Here is a tiny trained network, its code and every weight. The questions are about switching its units off for an input and a class, where a switched-off unit gives its printed mean instead of its output.

import numpy as np


def w(rows, s, z=0):
    codes = np.array(rows[::2]) - 128.0
    scale = np.full(codes.shape[1], s)
    scale[-1] = z or s
    return codes * scale


def f(y):
    return np.maximum(y, 0)


def log_softmax(a):
    a = a - a.max(-1, keepdims=True)
    return a - np.log(np.exp(a).sum(-1, keepdims=True))


def net(x, mask):
    res = np.array(x, float).reshape(1, 8) / 4 @ E
    y = f(res @ A[0][:, :-1].T + A[0][:, -1])
    res = res + np.where(mask, y, B[0][:, -1]) @ B[0][:, :-1]
    return log_softmax(res[-1] @ U[:, :-1].T + U[:, -1])


A, B = {}, {}
E = w([
[105,52,99,134,135,111,118,107,127,104],'x0',
[132,122,150,78,108,159,13,97,204,112],'x1',
[115,111,120,127,125,125,127,128,132,119],'x2',
[144,140,151,99,163,52,118,175,129,65],'x3',
[144,153,135,125,127,129,121,129,121,140],'x4',
[108,70,104,132,137,111,119,95,122,108],'x5',
[227,94,151,40,66,107,189,62,91,130],'x6',
[217,164,10,147,117,106,165,77,158,68],'x7',
],0.011)
A[0] = w([
[95,157,98,185,218,134,243,168,27,131,88],'n0',
[110,152,61,154,196,123,93,177,170,172,5],'n1',
[84,148,76,181,51,210,137,45,122,182,134],'n2',
[95,154,122,181,219,200,120,121,131,96,1],'n3',
[176,191,7,168,90,128,158,108,197,47,84],'n4',
[114,54,76,183,209,137,104,149,151,126,123],'n5',
[123,167,147,97,151,189,38,89,237,91,57],'n6',
[95,183,114,185,192,117,97,164,168,145,46],'n7',
[133,168,137,120,122,2,119,149,167,53,168],'n8',
],0.0079,0.0062)
B[0] = w([
[136,182,27,123,184,197,59,69,76,41,238],'n0',
[254,111,141,65,94,151,187,123,152,178,169],'n1',
[70,185,92,220,106,37,173,168,244,162,211],'n2',
[221,116,152,60,107,142,164,78,100,203,164],'n3',
[142,78,223,162,238,157,37,134,71,221,245],'n4',
[175,90,201,91,7,119,146,184,136,107,193],'n5',
[67,166,89,63,83,198,102,88,114,39,204],'n6',
[176,17,140,92,62,99,183,100,179,173,186],'n7',
[99,195,128,150,127,16,161,127,155,113,209],'n8',
],0.0077,0.012)
U = w([
[235,79,108,36,75,141,203,55,112,174,55],'0',
[85,163,2,76,142,230,27,71,89,42,38],'1',
[131,141,169,212,78,141,79,128,104,87,254],'2',
[46,79,223,150,233,175,18,146,67,226,68],'3',
[47,177,72,154,153,29,145,175,226,140,98],'4',
[105,124,83,110,134,128,86,151,126,138,214],'5',
],0.007,0.0073)

Each question gives the input, the list of numbers given to net, and the class t.
The units are the neurons (one row each of A and B). Each row of codes is followed by its name. A weight is (code - 128) times the scale printed after its matrix; where a second scale follows, it is the last column's (A, B and U).
mask holds one flag per neuron, in row order. A switched-off neuron (its flag False) gives its mean, the last column of its row in B, instead of its output. The means were averaged over made-up inputs and are rounded, as every weight is.
A unit's drop is (log p(t) with every unit on - log p(t) with that unit switched off) / (log p(t) with every unit on - log p(t) with every unit switched off).
The circuit of an input: a set's keep is (log p(t) with only the set's units on - log p(t) with every unit switched off) / (log p(t) with every unit on - log p(t) with every unit switched off). Starting from all 9 units, units are removed one at a time, each time the one whose removal leaves the highest keep (on an exact tie, the one counted first), for as long as the keep stays at least 0.8.
units of the circuit, in order: the units of the circuit, biggest drop first
unit that matters most: the unit with the biggest drop
k most important neurons: the k neurons with the biggest drops, biggest first
drop when u is switched off: that unit's drop, to one decimal
input [-2,6,1,8,8,-1,-1,-4], class 4: unit that matters most -> n0
input [0,1,5,6,-3,-7,-4,-6], class 5: 3 most important neurons -> [n4; n2; n7]
input [8,-5,7,-4,-5,0,3,1], class 2: units of the circuit, in order -> [n7; n1]
input [6,2,8,-4,0,-3,-7,5], class 0: units of the circuit, in order -> [n1; n3]
input [-4,6,0,-6,-2,-8,7,3], class 5: units of the circuit, in order -> [n2; n7; n1]
input [-5,-7,4,0,-5,7,-7,5], class 0: units of the circuit, in order -> [n1; n3]
input [7,-3,-6,-3,3,-4,4,1], class 2: units of the circuit, in order -> [n7; n1]
input [7,-4,4,1,-8,-5,5,6], class 2: units of the circuit, in order -> [n4; n7]
input [8,7,-5,7,7,4,-7,-4], class 2: units of the circuit, in order -> [n5; n0; n6]
input [7,-2,1,3,2,-2,-8,7], class 0: units of the circuit, in order -> [n1; n7]
input [6,-7,8,4,-4,-1,3,3], class 1: 2 most important neurons -> [n0; n2]
input [-4,7,7,5,8,-4,4,-3], class 1: 2 most important neurons -> [n6; n2]
input [8,-4,-1,-4,-2,6,-8,8], class 0: 4 most important neurons -> [n5; n1; n3; n7]
input [2,8,6,4,-2,-7,1,2], class 1: 2 most important neurons -> [n6; n2]
input [-1,-4,-5,-8,-3,-1,5,5], class 4: unit that matters most -> n2
input [-4,-7,3,-5,1,-2,-5,7], class 1: 2 most important neurons -> [n0; n8]
input [1,-7,-5,-7,4,3,-7,8], class 3: 3 most important neurons -> [n4; n6; n8]
input [-8,-5,7,-3,5,-2,3,3], class 2: 2 most important neurons -> [n6; n2]
input [-1,7,3,-8,-6,-3,1,7], class 4: 2 most important neurons -> [n2; n0]
input [2,-5,-4,-8,6,3,4,0], class 4: most important neuron -> [n2]
input [4,-4,-4,-2,-1,-6,-2,-5], class 5: 3 most important neurons -> [n4; n6; n0]
input [-3,7,7,-6,-5,8,-6,-6], class 5: 3 most important neurons -> [n0; n4; n2]
input [-5,6,-4,3,-1,-6,-4,8], class 3: 2 most important neurons -> [n4; n0]
input [7,-5,-2,7,-6,4,3,7], class 2: 4 most important neurons -> [n4; n8; n2; n5]
input [6,4,-5,6,-1,-7,-7,0], class 0: drop when n2 is switched off -> 0.1
input [5,0,0,-4,-3,-4,-6,-3], class 0: drop when n5 is switched off -> 0.1
input [4,8,-3,4,-2,-1,-8,-5], class 0: unit that matters most -> n7
input [-3,-8,-6,-8,2,-3,-7,4], class 1: drop when n7 is switched off -> -0.5
